Below are the code and all the weights of a small trained network. Each question names an input and a class and asks about switching units off, where a switched-off unit gives its printed mean instead of its output.

import numpy as np


def w(rows, s, z=0):
    codes = np.array(rows[::2]) - 128.0
    scale = np.full(codes.shape[1], s)
    scale[-1] = z or s
    return codes * scale


def f(y):
    return y / 2 * (1 + np.tanh(0.7978845608 * (y + 0.044715 * y**3)))


def log_softmax(a):
    a = a - a.max(-1, keepdims=True)
    return a - np.log(np.exp(a).sum(-1, keepdims=True))


def net(x, mask):
    res = np.array(x, float).reshape(1, 8) / 4 @ E
    y = f(res @ A[0][:, :-1].T + A[0][:, -1])
    res = res + np.where(mask, y, B[0][:, -1]) @ B[0][:, :-1]
    return log_softmax(res[-1] @ U[:, :-1].T + U[:, -1])


A, B = {}, {}
E = w([
[135,122,125,123,135,125,131,124,132,131],'x0',
[166,178,168,149,139,15,143,177,180,151],'x1',
[120,190,97,66,152,159,190,142,94,254],'x2',
[138,114,128,111,144,119,133,118,129,129],'x3',
[76,143,140,26,77,56,70,120,81,127],'x4',
[62,46,177,182,129,94,161,95,123,195],'x5',
[101,118,46,103,60,76,245,126,180,87],'x6',
[161,69,140,114,110,124,165,209,42,116],'x7',
],0.0082)
A[0] = w([
[255,193,108,115,158,204,158,138,150,79,139],'n1',
[145,150,165,146,202,19,148,162,181,168,232],'n2',
[129,110,69,82,93,128,205,129,185,139,47],'n3',
[149,130,160,111,40,47,70,49,89,84,143],'n4',
[125,176,121,77,164,158,170,116,104,192,4],'n5',
[191,143,152,188,182,158,164,120,186,151,161],'n6',
[137,165,239,137,160,145,60,148,62,169,37],'n7',
[66,45,174,205,123,109,158,91,109,201,100],'n8',
[58,102,75,71,89,154,64,94,79,140,106],'n9',
[119,166,89,129,144,133,157,124,84,191,9],'n10',
[193,125,196,121,211,183,43,104,123,177,30],'n11',
[66,180,165,7,83,55,61,145,73,146,155],'n12',
[183,68,115,170,108,112,78,87,178,53,68],'n13',
[148,186,182,126,134,36,118,211,155,145,66],'n14',
[161,44,164,102,86,117,152,252,10,107,178],'n15',
[167,79,144,169,133,101,74,88,138,58,67],'n16',
[134,123,146,207,156,180,198,181,112,85,91],'n17',
[106,149,130,92,103,134,94,20,170,147,106],'n18',
[130,56,60,150,118,225,112,79,124,147,61],'n19',
[85,185,144,123,154,134,87,18,204,137,109],'n20',
[146,166,150,83,151,155,173,106,126,189,199],'n21',
[54,89,113,68,131,212,120,95,79,84,37],'n22',
[114,221,77,152,172,136,149,149,79,248,74],'n23',
[133,157,155,130,166,53,120,185,170,143,80],'n24',
[197,182,45,72,118,151,54,198,129,63,115],'n25',
[114,76,99,186,117,89,92,144,125,52,42],'n26',
[116,169,115,139,114,147,119,48,204,146,88],'n27',
],0.0071,0.0038)
B[0] = w([
[105,135,84,162,154,84,81,63,97,129,216],'n1',
[146,78,117,127,117,189,138,77,138,107,232],'n2',
[68,131,120,68,97,66,190,151,147,85,178],'n3',
[93,114,130,149,173,142,140,164,86,100,197],'n4',
[86,196,194,127,153,131,177,162,68,147,168],'n5',
[121,82,83,174,162,154,133,148,97,58,198],'n6',
[85,128,70,92,36,63,185,143,208,75,200],'n7',
[143,179,90,188,137,46,56,36,125,217,219],'n8',
[171,114,134,177,127,165,170,105,121,72,187],'n9',
[116,224,216,96,154,108,165,162,102,139,150],'n10',
[56,132,79,53,33,43,158,150,200,43,208],'n11',
[122,48,75,254,200,121,130,160,94,59,235],'n12',
[65,179,220,77,170,118,176,185,67,147,187],'n13',
[181,105,196,130,87,228,189,45,160,116,189],'n14',
[191,114,104,72,130,134,64,178,155,197,254],'n15',
[84,219,195,103,164,145,177,143,54,156,180],'n16',
[148,81,104,140,149,100,119,192,120,109,181],'n17',
[179,146,93,112,128,143,103,141,119,114,174],'n18',
[166,89,137,158,91,169,160,84,144,70,185],'n19',
[226,106,106,61,159,148,84,229,150,203,198],'n20',
[93,138,168,150,168,127,129,146,71,119,199],'n21',
[208,155,192,103,80,167,162,65,169,112,183],'n22',
[85,164,167,109,162,156,161,131,105,114,214],'n23',
[203,118,191,131,96,204,167,71,127,104,168],'n24',
[110,175,143,183,126,51,74,22,137,226,208],'n25',
[93,218,210,106,95,117,158,169,104,175,169],'n26',
[175,141,86,70,138,115,93,226,156,166,170],'n27',
],0.0075,0.008)
U = w([
[42,188,254,88,177,141,143,178,50,155,87],'0',
[42,124,95,62,24,26,168,154,198,74,100],'1',
[105,73,94,208,219,147,111,164,83,71,144],'2',
[191,114,204,112,81,233,139,29,130,107,89],'3',
[109,157,129,163,149,21,50,12,102,240,89],'4',
[222,111,118,32,147,136,51,251,134,219,99],'5',
[87,101,134,117,153,133,105,122,108,136,255],'6',
],0.0095,0.013)

Each question gives the input, the list of numbers given to net, and the class t.
The units are the neurons (one row each of A and B). Each row of codes is followed by its name. A weight is (code - 128) times the scale printed after its matrix; where a second scale follows, it is the last column's (A, B and U).
mask holds one flag per neuron, in row order. A switched-off neuron (its flag False) gives its mean, the last column of its row in B, instead of its output. The means were averaged over made-up inputs and are rounded, as every weight is.
A unit's drop is (log p(t) with every unit on - log p(t) with that unit switched off) / (log p(t) with every unit on - log p(t) with every unit switched off).
The circuit of an input: a set's keep is (log p(t) with only the set's units on - log p(t) with every unit switched off) / (log p(t) with every unit on - log p(t) with every unit switched off). Starting from the 12 units with the biggest drops (on a tie, the unit counted first), units are removed one at a time, each time the one whose removal leaves the highest keep (on an exact tie, the one counted first), for as long as the keep stays at least 0.8.
circuit, biggest first: the units of the circuit, biggest drop first
top k neurons: the k neurons with the biggest drops, biggest first
drop when u is switched off: that unit's drop, to one decimal
input [3,-5,-3,-5,-5,6,1,1], class 4: circuit, biggest first	n8
input [7,6,4,5,8,0,7,2], class 2: top 3 neurons	n12; n11; n7
input [-4,2,-7,3,-6,1,6,2], class 0: circuit, biggest first	n13; n26
input [8,8,-1,1,6,-7,-6,-4], class 3: top 4 neurons	n14; n24; n2; n8
input [6,-4,6,-5,-4,-5,-8,8], class 1: circuit, biggest first	n11; n7
input [-4,-7,7,-4,8,2,5,4], class 2: top 2 neurons	n12; n9
input [-7,-4,2,-2,8,8,-1,8], class 2: top 2 neurons	n12; n9
input [-6,5,-5,-7,-2,-7,-3,-7], class 4: top 2 neurons	n25; n1
input [-2,6,6,-4,-2,0,-5,-6], class 0: top 3 neurons	n23; n21; n5
input [-7,-1,6,-4,6,7,2,8], class 5: top 3 neurons	n15; n25; n1
input [6,-4,8,2,-4,6,0,8], class 0: top 3 neurons	n23; n5; n10
input [2,3,-6,8,-4,-2,1,6], class 0: top 4 neurons	n13; n16; n26; n20
input [6,-4,1,-5,-4,-8,-7,1], class 4: top 3 neurons	n25; n1; n3
input [2,0,3,-3,1,-1,-8,-3], class 1: circuit, biggest first	n11
input [0,7,-1,-3,2,5,1,1], class 3: circuit, biggest first	n14; n24
input [3,2,-5,1,-4,-4,3,-5], class 0: circuit, biggest first	n13; n16
input [-5,6,7,1,2,1,-6,-4], class 0: top 4 neurons	n23; n5; n21; n10
input [2,0,4,-5,-6,0,3,7], class 5: top 2 neurons	n15; n12
input [7,5,-4,-1,6,8,-8,4], class 1: top 3 neurons	n7; n11; n25
input [6,5,1,5,5,-7,0,-1], class 4: circuit, biggest first	n25
input [2,-8,6,-4,6,-2,-3,0], class 3: top 2 neurons	n22; n9
input [-2,4,1,3,-6,0,1,-4], class 2: drop when n15 is switched off	0.2
input [8,6,-5,-8,6,-2,-1,-8], class 5: drop when n20 is switched off	1.0
input [8,7,1,1,8,4,-1,-5], class 2: drop when n21 is switched off	0.0
input [8,8,7,8,-6,-6,-4,-3], class 3: drop when n12 is switched off	0.1
